Here is a tiny trained network, its code and every weight. The questions are about switching its units off for an input and a class, where a switched-off unit gives its printed mean instead of its output.

import numpy as np


def w(rows, s, z=0):
    codes = np.array(rows[::2]) - 128.0
    scale = np.full(codes.shape[1], s)
    scale[-1] = z or s
    return codes * scale


def norm(h):
    return h / np.sqrt((h * h).mean(-1, keepdims=True) + 1e-5)


def f(y):
    return y / 2 * (1 + np.tanh(0.7978845608 * (y + 0.044715 * y**3)))


def log_softmax(a):
    a = a - a.max(-1, keepdims=True)
    return a - np.log(np.exp(a).sum(-1, keepdims=True))


def net(x, mask):
    res = np.array(x, float).reshape(1, 8) / 4 @ E
    u = 0
    for l in range(3):
        y = f(norm(res) @ A[l][:, :-1].T + A[l][:, -1])
        res = res + np.where(mask[u : u + 11], y, B[l][:, -1]) @ B[l][:, :-1]
        u += 11
    return log_softmax(norm(res)[-1] @ U[:, :-1].T + U[:, -1])


A, B = {}, {}
E = w([
[129,145,66,248],'x0',
[128,128,129,126],'x1',
[94,149,241,188],'x2',
[147,206,124,107],'x3',
[127,128,128,130],'x4',
[128,127,127,127],'x5',
[129,128,127,127],'x6',
[44,145,107,109],'x7',
],0.014)
A[0] = w([
[120,141,212,148,113],'L0N0',
[149,231,123,103,34],'L0N1',
[116,16,131,133,131],'L0N2',
[70,7,126,151,60],'L0N3',
[8,127,109,102,75],'L0N4',
[26,173,93,110,25],'L0N5',
[93,196,115,109,70],'L0N6',
[211,105,148,122,93],'L0N7',
[144,244,124,105,43],'L0N8',
[128,204,123,114,2],'L0N9',
[225,136,159,143,36],'L0N10',
],0.018,0.0074)
B[0] = w([
[78,135,150,145,218],'L0N0',
[170,167,147,127,169],'L0N1',
[166,196,138,109,254],'L0N2',
[254,218,158,128,243],'L0N3',
[177,38,160,159,236],'L0N4',
[181,56,129,157,194],'L0N5',
[193,116,149,138,155],'L0N6',
[127,59,148,143,201],'L0N7',
[212,180,179,128,182],'L0N8',
[184,138,115,132,129],'L0N9',
[188,54,134,142,182],'L0N10',
],0.018,0.0055)
A[1] = w([
[110,147,52,193,70],'L1N0',
[112,123,120,121,9],'L1N1',
[141,65,104,178,66],'L1N2',
[117,179,75,166,2],'L1N3',
[105,184,147,104,21],'L1N4',
[198,91,168,158,207],'L1N5',
[151,95,198,72,133],'L1N6',
[172,153,40,73,65],'L1N7',
[74,102,136,6,147],'L1N8',
[179,112,30,65,35],'L1N9',
[143,56,61,96,91],'L1N10',
],0.016,0.0044)
B[1] = w([
[146,143,50,86,146],'L1N0',
[168,126,162,124,117],'L1N1',
[98,107,87,81,156],'L1N2',
[124,139,91,149,133],'L1N3',
[136,108,122,124,125],'L1N4',
[114,64,61,95,250],'L1N5',
[121,136,65,115,190],'L1N6',
[92,138,239,187,164],'L1N7',
[117,151,41,95,157],'L1N8',
[54,140,255,169,170],'L1N9',
[97,102,186,146,159],'L1N10',
],0.015,0.014)
A[2] = w([
[128,161,5,90,159],'L2N0',
[123,236,169,141,48],'L2N1',
[84,129,165,149,121],'L2N2',
[112,145,91,56,98],'L2N3',
[223,185,164,96,55],'L2N4',
[199,140,88,108,14],'L2N5',
[141,144,135,140,16],'L2N6',
[148,163,30,197,111],'L2N7',
[108,127,119,21,243],'L2N8',
[102,118,148,207,254],'L2N9',
[221,159,135,122,19],'L2N10',
],0.014,0.0045)
B[2] = w([
[41,182,115,152,210],'L2N0',
[124,6,108,115,188],'L2N1',
[73,142,149,95,160],'L2N2',
[136,164,84,141,149],'L2N3',
[148,171,111,216,244],'L2N4',
[94,124,174,136,185],'L2N5',
[136,121,138,138,106],'L2N6',
[163,174,99,46,212],'L2N7',
[143,193,64,181,244],'L2N8',
[103,149,156,24,255],'L2N9',
[116,186,154,216,215],'L2N10',
],0.013,0.0052)
U = w([
[224,189,180,150,83],'0',
[133,18,94,109,123],'1',
[93,126,113,144,246],'2',
[19,140,207,117,87],'3',
[84,193,8,86,78],'4',
],0.016,0.014)

Each question gives the input, the list of numbers given to net, and the class t.
The units are the neurons (one row each of A and B). Each row of codes is followed by its name. A weight is (code - 128) times the scale printed after its matrix; where a second scale follows, it is the last column's (A, B and U).
mask holds one flag per neuron, layer by layer. A switched-off neuron (its flag False) gives its mean, the last column of its row in B, instead of its output. The means were averaged over made-up inputs and are rounded, as every weight is.
A unit's drop is (log p(t) with every unit on - log p(t) with that unit switched off) / (log p(t) with every unit on - log p(t) with every unit switched off).
The circuit of an input: a set's keep is (log p(t) with only the set's units on - log p(t) with every unit switched off) / (log p(t) with every unit on - log p(t) with every unit switched off). Starting from the 12 units with the biggest drops (on a tie, the unit counted first), units are removed one at a time, each time the one whose removal leaves the highest keep (on an exact tie, the one counted first), for as long as the keep stays at least 0.8.
circuit, biggest first: the units of the circuit, biggest drop first
most important unit: the unit with the biggest drop
k most important neurons: the k neurons with the biggest drops, biggest first
k most important neurons of layer l: the k neurons of layer l with the biggest drops, biggest first
drop of u: that unit's drop, to one decimal
input [5,-7,-2,-5,-3,6,-1,6], class 1: 4 most important neurons of layer 0 : (L0N4; L0N5; L0N8; L0N1)
input [2,2,-6,6,-6,-4,3,8], class 1: circuit, biggest first : (L0N5; L0N4)
input [-6,-2,-7,-3,-6,6,-5,-5], class 3: circuit, biggest first : (L1N9; L1N7; L0N4)
input [1,3,5,5,-3,-3,7,5], class 0: circuit, biggest first : (L0N6)
input [-6,-3,6,-6,0,-6,8,-2], class 0: circuit, biggest first : (L0N3; L0N2)
input [8,1,0,6,4,-5,-7,-5], class 4: 2 most important neurons of layer 2 : (L2N7; L2N0)
input [-7,-8,-6,0,6,5,8,-5], class 4: 2 most important neurons : (L1N8; L0N7)
input [-5,8,6,-6,6,-4,-1,4], class 0: 4 most important neurons : (L0N3; L1N9; L0N2; L1N7)
input [2,-1,-7,-6,7,1,-2,2], class 3: circuit, biggest first : (L1N7; L1N9)
input [-5,-2,-6,6,-1,4,4,4], class 0: 3 most important neurons : (L0N8; L0N1; L0N6)
input [-2,1,-4,2,-5,-5,0,-5], class 1: 2 most important neurons of layer 0 : (L0N7; L0N10)
input [7,6,-7,1,6,-7,-8,-7], class 1: 3 most important neurons of layer 0 : (L0N2; L0N7; L0N10)
input [-8,-1,-3,0,-2,-7,3,-7], class 4: 2 most important neurons : (L1N8; L0N4)
input [8,0,4,7,2,-4,1,-3], class 4: 3 most important neurons of layer 0 : (L0N3; L0N2; L0N4)
input [-8,2,8,3,1,2,6,-8], class 1: 3 most important neurons : (L0N10; L1N9; L1N7)
input [5,5,-6,5,3,5,5,-5], class 3: 2 most important neurons of layer 0 : (L0N3; L0N4)
input [-8,-5,-2,-7,6,-6,7,6], class 4: most important unit : L1N6
input [-7,-7,6,-1,8,5,2,0], class 4: 2 most important neurons of layer 1 : (L1N8; L1N9)
input [-4,6,2,5,-2,6,-8,-3], class 2: 3 most important neurons : (L1N6; L0N3; L2N4)
input [-7,-2,-6,-8,-5,6,7,0], class 0: 2 most important neurons of layer 0 : (L0N3; L0N2)
input [-3,3,-5,7,7,5,8,2], class 0: most important unit : L0N8
input [1,-7,8,5,-8,4,-4,-5], class 3: 2 most important neurons : (L0N0; L0N3)
input [6,-4,7,2,8,-1,4,-7], class 1: 2 most important neurons : (L0N10; L1N9)
input [7,7,4,3,6,3,-8,2], class 4: drop of L2N7 : 0.1
input [4,-8,1,-6,-7,-3,7,2], class 0: drop of L0N3 : 0.8
input [6,8,-7,0,6,-4,2,1], class 3: drop of L1N7 : 0.3
input [-5,-5,5,-6,-1,-6,-6,1], class 0: drop of L0N3 : 2.2
input [-4,-8,0,0,8,2,4,7], class 1: most important unit : L0N4
